Below are the code and all the weights of a small trained network. Each question names an input and a class and asks about switching units off, where a switched-off unit gives its printed mean instead of its output.

import numpy as np


def w(rows, s, z=0):
    codes = np.array(rows[::2]) - 128.0
    scale = np.full(codes.shape[1], s)
    scale[-1] = z or s
    return codes * scale


def f(y):
    return np.maximum(y, 0)


def log_softmax(a):
    a = a - a.max(-1, keepdims=True)
    return a - np.log(np.exp(a).sum(-1, keepdims=True))


def net(x, mask):
    res = np.array(x, float).reshape(1, 6) / 4 @ E
    y = f(res @ A[0][:, :-1].T + A[0][:, -1])
    res = res + np.where(mask, y, B[0][:, -1]) @ B[0][:, :-1]
    return log_softmax(res[-1] @ U[:, :-1].T + U[:, -1])


A, B = {}, {}
E = w([
[134,117,135,130,95,131,137,101,161,146,139,113],'x0',
[244,85,136,174,174,30,137,78,56,182,107,47],'x1',
[132,158,101,99,124,138,154,157,109,152,89,122],'x2',
[157,206,176,56,177,128,254,36,168,91,228,157],'x3',
[136,85,48,8,127,213,70,18,55,124,173,104],'x4',
[115,50,233,57,110,166,180,225,59,52,161,82],'x5',
],0.011)
A[0] = w([
[163,184,146,79,210,139,206,103,137,130,172,172,17],'neuron 1',
[97,152,111,101,113,56,128,100,143,110,159,107,46],'neuron 2',
[105,191,72,173,145,97,84,62,139,171,122,186,65],'neuron 3',
[220,102,162,140,195,51,134,100,80,167,111,48,122],'neuron 4',
[101,74,111,159,58,139,36,170,96,179,93,120,64],'neuron 5',
[119,101,94,81,116,154,46,107,117,122,114,76,138],'neuron 6',
[118,174,178,126,143,78,170,175,185,92,63,151,162],'neuron 7',
[126,105,149,171,132,107,136,189,174,153,96,130,130],'neuron 8',
[167,151,119,113,117,102,189,83,141,89,195,147,53],'neuron 9',
[111,70,182,109,87,150,190,180,84,93,160,73,66],'neuron 10',
[144,172,89,156,156,96,102,100,165,196,125,204,64],'neuron 11',
[129,181,213,180,120,83,158,147,154,132,81,149,163],'neuron 12',
[156,108,101,54,143,208,89,53,71,140,133,149,160],'neuron 13',
[9,171,139,110,73,223,106,151,181,93,130,240,119],'neuron 14',
[104,64,193,95,116,95,170,157,86,87,127,110,86],'neuron 15',
[177,173,163,102,91,115,168,95,118,110,165,182,2],'neuron 16',
],0.011,0.0027)
B[0] = w([
[100,103,117,89,183,62,78,147,228,171,78,144,225],'neuron 1',
[156,121,100,122,150,97,99,152,144,108,136,136,152],'neuron 2',
[171,167,77,73,90,151,115,170,85,95,166,165,209],'neuron 3',
[175,163,202,203,139,233,113,128,145,133,48,88,228],'neuron 4',
[77,79,131,135,151,61,108,206,205,160,96,181,198],'neuron 5',
[80,96,136,130,173,116,167,92,129,113,183,127,181],'neuron 6',
[119,150,122,129,147,121,165,96,125,120,152,102,202],'neuron 7',
[59,133,122,111,183,78,162,94,93,96,169,83,181],'neuron 8',
[108,132,109,133,174,115,132,164,137,160,105,135,204],'neuron 9',
[161,168,77,82,59,126,71,164,110,87,153,179,203],'neuron 10',
[168,187,73,112,88,128,118,145,91,91,126,159,201],'neuron 11',
[103,101,151,139,148,87,246,106,98,57,185,117,204],'neuron 12',
[105,112,151,118,129,91,216,30,102,100,184,80,222],'neuron 13',
[168,147,190,205,127,215,114,110,133,157,73,82,250],'neuron 14',
[148,158,118,90,65,121,132,136,101,98,114,189,190],'neuron 15',
[126,118,114,174,175,122,129,195,122,157,152,167,187],'neuron 16',
],0.012,0.024)
U = w([
[61,116,131,111,173,76,233,52,68,62,229,20,253],'0',
[196,167,196,210,111,245,108,126,122,142,32,16,103],'1',
[203,189,33,53,2,120,98,159,60,68,163,206,102],'2',
[51,77,99,107,219,26,87,200,188,192,93,146,33],'3',
],0.009,0.0021)

Each question gives the input, the list of numbers given to net, and the class t.
The units are the neurons (one row each of A and B). Each row of codes is followed by its name. A weight is (code - 128) times the scale printed after its matrix; where a second scale follows, it is the last column's (A, B and U).
mask holds one flag per neuron, in row order. A switched-off neuron (its flag False) gives its mean, the last column of its row in B, instead of its output. The means were averaged over made-up inputs and are rounded, as every weight is.
A unit's drop is (log p(t) with every unit on - log p(t) with that unit switched off) / (log p(t) with every unit on - log p(t) with every unit switched off).
The circuit of an input: a set's keep is (log p(t) with only the set's units on - log p(t) with every unit switched off) / (log p(t) with every unit on - log p(t) with every unit switched off). Starting from the 12 units with the biggest drops (on a tie, the unit counted first), units are removed one at a time, each time the one whose removal leaves the highest keep (on an exact tie, the one counted first), for as long as the keep stays at least 0.8.
units of the circuit, in order: the units of the circuit, biggest drop first
most important unit: the unit with the biggest drop
top k neurons: the k neurons with the biggest drops, biggest first
drop of u: that unit's drop, to one decimal
input [8,1,-1,-5,-6,6], class 0: most important unit -> neuron 8
input [0,-8,-7,-2,7,3], class 1: top 4 neurons -> (neuron 14; neuron 12; neuron 8; neuron 7)
input [5,-4,0,-6,7,8], class 2: top 4 neurons -> (neuron 10; neuron 15; neuron 12; neuron 8)
input [-4,-8,-8,-4,4,8], class 1: top 2 neurons -> (neuron 14; neuron 3)
input [0,-1,-5,-3,-8,8], class 0: top 4 neurons -> (neuron 8; neuron 12; neuron 7; neuron 3)
input [-8,-2,5,6,0,-7], class 2: top 3 neurons -> (neuron 3; neuron 11; neuron 5)
input [5,3,-3,5,2,5], class 2: top 4 neurons -> (neuron 10; neuron 15; neuron 5; neuron 14)
input [6,8,-5,1,7,0], class 1: top 4 neurons -> (neuron 4; neuron 12; neuron 8; neuron 7)
input [1,-6,-4,-2,-6,1], class 0: top 4 neurons -> (neuron 4; neuron 12; neuron 8; neuron 7)
input [-3,7,-8,-8,2,8], class 2: top 2 neurons -> (neuron 10; neuron 15)
input [7,6,8,4,-1,-5], class 1: top 2 neurons -> (neuron 4; neuron 10)
input [8,-7,-7,7,4,-3], class 1: top 2 neurons -> (neuron 14; neuron 5)
input [6,1,-8,-2,6,-7], class 2: top 3 neurons -> (neuron 3; neuron 11; neuron 12)
input [-3,-1,0,5,-4,-3], class 3: units of the circuit, in order -> (neuron 1)
input [3,-8,-2,-5,-8,-3], class 0: top 3 neurons -> (neuron 8; neuron 12; neuron 4)
input [8,8,-2,8,-2,-2], class 1: top 2 neurons -> (neuron 4; neuron 5)
input [3,-7,-7,2,5,0], class 1: drop of neuron 14 -> 3.3
input [6,-3,-2,5,-1,-6], class 2: drop of neuron 3 -> 1.3
input [8,4,-1,-1,-2,7], class 2: drop of neuron 10 -> 0.5
input [8,-6,-8,4,1,0], class 1: most important unit -> neuron 14
input [-5,-1,5,-4,3,4], class 2: drop of neuron 12 -> 1.4
